Below are the code and all the weights of a small trained network. Each question names an input and a class and asks about switching units off, where a switched-off unit gives its printed mean instead of its output.

import numpy as np


def w(rows, s, z=0):
    codes = np.array(rows[::2]) - 128.0
    scale = np.full(codes.shape[1], s)
    scale[-1] = z or s
    return codes * scale


def f(y):
    return np.maximum(y, 0)


def log_softmax(a):
    a = a - a.max(-1, keepdims=True)
    return a - np.log(np.exp(a).sum(-1, keepdims=True))


def net(x, mask):
    res = np.array(x, float).reshape(1, 8) / 4 @ E
    y = f(res @ A[0][:, :-1].T + A[0][:, -1])
    res = res + np.where(mask, y, B[0][:, -1]) @ B[0][:, :-1]
    return log_softmax(res[-1] @ U[:, :-1].T + U[:, -1])


A, B = {}, {}
E = w([
[120,150,254],'x0',
[204,84,126],'x1',
[154,75,109],'x2',
[150,206,81],'x3',
[87,76,152],'x4',
[63,99,120],'x5',
[97,176,112],'x6',
[54,100,93],'x7',
],0.0067)
A[0] = w([
[116,73,112,71],'n1',
[118,98,65,203],'n2',
[127,126,126,106],'n3',
[92,131,135,115],'n4',
[127,186,153,167],'n5',
[107,149,97,129],'n6',
[187,122,88,88],'n7',
[97,49,115,150],'n8',
[174,173,61,88],'n9',
[99,120,114,236],'n10',
[146,99,175,171],'n11',
[138,165,2,168],'n12',
[108,106,121,253],'n13',
[125,82,116,97],'n14',
[23,188,120,109],'n15',
],0.014,0.0068)
B[0] = w([
[113,111,33,153],'n1',
[49,55,50,215],'n2',
[132,128,127,128],'n3',
[94,138,100,152],'n4',
[120,59,76,215],'n5',
[125,139,187,162],'n6',
[109,191,92,169],'n7',
[158,161,44,199],'n8',
[133,39,122,194],'n9',
[67,189,16,219],'n10',
[195,100,85,194],'n11',
[27,4,222,254],'n12',
[85,199,7,230],'n13',
[131,106,62,152],'n14',
[41,180,239,220],'n15',
],0.019,0.0078)
U = w([
[101,5,86,208],'0',
[52,161,91,195],'1',
[74,93,3,89],'2',
[185,152,253,15],'3',
[64,94,78,3],'4',
[184,157,230,8],'5',
[224,86,31,164],'6',
[102,89,94,235],'7',
],0.0068,0.0069)

Each question gives the input, the list of numbers given to net, and the class t.
The units are the neurons (one row each of A and B). Each row of codes is followed by its name. A weight is (code - 128) times the scale printed after its matrix; where a second scale follows, it is the last column's (A, B and U).
mask holds one flag per neuron, in row order. A switched-off neuron (its flag False) gives its mean, the last column of its row in B, instead of its output. The means were averaged over made-up inputs and are rounded, as every weight is.
A unit's drop is (log p(t) with every unit on - log p(t) with that unit switched off) / (log p(t) with every unit on - log p(t) with every unit switched off).
The circuit of an input: a set's keep is (log p(t) with only the set's units on - log p(t) with every unit switched off) / (log p(t) with every unit on - log p(t) with every unit switched off). Starting from the 12 units with the biggest drops (on a tie, the unit counted first), units are removed one at a time, each time the one whose removal leaves the highest keep (on an exact tie, the one counted first), for as long as the keep stays at least 0.8.
circuit, biggest first: the units of the circuit, biggest drop first
top k neurons: the k neurons with the biggest drops, biggest first
drop of u: that unit's drop, to one decimal
input [-5,-1,-7,3,-2,8,-3,5], class 1: top 2 neurons	n15, n5
input [5,-5,3,2,8,0,-4,5], class 1: top 4 neurons	n15, n5, n2, n9
input [3,4,1,-1,-5,-7,3,-4], class 6: circuit, biggest first	n12, n15, n2
input [5,7,-6,8,-8,-6,-7,3], class 0: circuit, biggest first	n9, n13
input [7,-8,-5,-4,8,8,-5,4], class 1: circuit, biggest first	n15
input [-2,2,-7,-1,-3,-3,-4,-7], class 6: top 3 neurons	n12, n15, n2
input [-8,-5,-6,8,-6,3,0,8], class 0: top 2 neurons	n12, n9
input [2,5,-1,-3,-2,2,3,-5], class 6: top 2 neurons	n12, n15
input [-8,-1,-3,5,6,1,4,8], class 1: top 3 neurons	n15, n10, n5
input [2,-2,0,1,-7,-4,-8,-2], class 6: circuit, biggest first	n12, n15, n2
input [1,-1,2,8,2,-8,-2,5], class 0: drop of n9	0.1
input [-3,-1,-5,8,2,5,0,0], class 0: drop of n1	0.0
input [0,-5,2,5,6,4,-4,5], class 1: drop of n15	1.3
input [-8,1,8,7,-4,-3,3,8], class 0: circuit, biggest first	n12
